Here is a tiny trained network, its code and every weight. The questions are about switching its units off for an input and a class, where a switched-off unit gives its printed mean instead of its output.

import numpy as np


def w(rows, s, z=0):
    codes = np.array(rows[::2]) - 128.0
    scale = np.full(codes.shape[1], s)
    scale[-1] = z or s
    return codes * scale


def f(y):
    return np.maximum(y, 0)


def log_softmax(a):
    a = a - a.max(-1, keepdims=True)
    return a - np.log(np.exp(a).sum(-1, keepdims=True))


def net(x, mask):
    res = np.array(x, float).reshape(1, 6) / 4 @ E
    y = f(res @ A[0][:, :-1].T + A[0][:, -1])
    res = res + np.where(mask, y, B[0][:, -1]) @ B[0][:, :-1]
    return log_softmax(res[-1] @ U[:, :-1].T + U[:, -1])


A, B = {}, {}
E = w([
[126,128,127,127],'x0',
[123,129,129,129],'x1',
[129,133,130,128],'x2',
[121,188,42,107],'x3',
[94,154,195,22],'x4',
[2,94,96,138],'x5',
],0.0087)
A[0] = w([
[114,133,146,68,2],'neuron 1',
[110,174,83,89,120],'neuron 2',
[120,145,154,89,27],'neuron 3',
[137,3,210,129,169],'neuron 4',
[113,153,164,57,19],'neuron 5',
[111,133,184,46,26],'neuron 6',
[149,126,125,113,92],'neuron 7',
[150,97,91,185,22],'neuron 8',
[38,103,106,121,94],'neuron 9',
[213,162,161,147,83],'neuron 10',
[72,108,116,158,75],'neuron 11',
[105,162,106,117,127],'neuron 12',
[25,88,137,113,80],'neuron 13',
[144,84,172,151,98],'neuron 14',
[222,162,161,96,84],'neuron 15',
[173,115,112,251,86],'neuron 16',
[140,167,75,116,192],'neuron 17',
],0.013,0.006)
B[0] = w([
[111,134,33,97,156],'neuron 1',
[137,166,150,178,188],'neuron 2',
[93,117,62,117,151],'neuron 3',
[130,215,110,188,254],'neuron 4',
[92,146,36,98,184],'neuron 5',
[70,131,20,122,200],'neuron 6',
[158,129,114,122,138],'neuron 7',
[61,128,29,57,169],'neuron 8',
[254,113,136,132,212],'neuron 9',
[199,104,120,113,208],'neuron 10',
[222,88,118,104,175],'neuron 11',
[144,141,138,163,165],'neuron 12',
[230,109,107,131,219],'neuron 13',
[129,169,105,187,172],'neuron 14',
[210,91,137,114,227],'neuron 15',
[84,146,48,57,240],'neuron 16',
[138,182,177,185,205],'neuron 17',
],0.0092,0.0076)
U = w([
[96,109,32,59,47],'0',
[216,35,122,120,51],'1',
[127,135,125,145,254],'2',
[129,132,131,136,242],'3',
[131,213,124,219,40],'4',
[128,105,120,122,220],'5',
[88,30,188,123,109],'6',
[4,84,254,120,48],'7',
],0.0097,0.0077)

Each question gives the input, the list of numbers given to net, and the class t.
The units are the neurons (one row each of A and B). Each row of codes is followed by its name. A weight is (code - 128) times the scale printed after its matrix; where a second scale follows, it is the last column's (A, B and U).
mask holds one flag per neuron, in row order. A switched-off neuron (its flag False) gives its mean, the last column of its row in B, instead of its output. The means were averaged over made-up inputs and are rounded, as every weight is.
A unit's drop is (log p(t) with every unit on - log p(t) with that unit switched off) / (log p(t) with every unit on - log p(t) with every unit switched off).
The circuit of an input: a set's keep is (log p(t) with only the set's units on - log p(t) with every unit switched off) / (log p(t) with every unit on - log p(t) with every unit switched off). Starting from the 12 units with the biggest drops (on a tie, the unit counted first), units are removed one at a time, each time the one whose removal leaves the highest keep (on an exact tie, the one counted first), for as long as the keep stays at least 0.8.
units of the circuit, in order: the units of the circuit, biggest drop first
unit that matters most: the unit with the biggest drop
top k neurons: the k neurons with the biggest drops, biggest first
drop of u: that unit's drop, to one decimal
input [0,5,0,5,-2,-8], class 1: units of the circuit, in order	neuron 15
input [-3,-3,0,-1,4,6], class 1: units of the circuit, in order	neuron 13; neuron 9
input [-1,-5,2,6,1,-2], class 4: top 3 neurons	neuron 17; neuron 2; neuron 16
input [8,-8,-5,6,-1,8], class 1: units of the circuit, in order	neuron 9; neuron 13
input [1,2,8,7,-5,8], class 1: top 4 neurons	neuron 9; neuron 11; neuron 4; neuron 13
input [-6,7,5,2,8,-2], class 0: units of the circuit, in order	neuron 6; neuron 5
input [7,-5,-3,-1,-8,7], class 0: top 3 neurons	neuron 16; neuron 8; neuron 15
input [-7,0,6,-6,-1,8], class 1: top 3 neurons	neuron 13; neuron 9; neuron 11
input [1,-7,-5,-8,-1,3], class 4: top 2 neurons	neuron 4; neuron 14
input [3,-7,-3,-7,3,7], class 1: top 4 neurons	neuron 13; neuron 9; neuron 11; neuron 17
input [4,6,1,-5,-7,4], class 0: top 3 neurons	neuron 16; neuron 8; neuron 17
input [8,-2,-1,6,-6,8], class 1: units of the circuit, in order	neuron 9; neuron 11
input [3,1,-6,-8,-3,8], class 1: top 4 neurons	neuron 13; neuron 11; neuron 9; neuron 17
input [-5,-2,-6,7,1,2], class 4: units of the circuit, in order	neuron 17; neuron 2
input [-6,-3,-1,-7,-8,4], class 0: units of the circuit, in order	neuron 16
input [-2,-7,-3,-4,8,6], class 0: top 3 neurons	neuron 6; neuron 5; neuron 1
input [5,-6,-3,-2,-6,0], class 0: top 2 neurons	neuron 16; neuron 8
input [4,-6,1,6,-7,-4], class 0: top 3 neurons	neuron 16; neuron 8; neuron 4
input [-4,-8,-7,-8,8,-1], class 0: top 2 neurons	neuron 6; neuron 5
input [-5,2,-5,-8,-4,4], class 4: unit that matters most	neuron 4
input [3,-5,-5,3,-7,3], class 0: drop of neuron 2	0.0
input [7,-4,7,-6,7,-5], class 0: drop of neuron 3	0.1
input [-6,6,1,7,3,-4], class 4: drop of neuron 16	0.2
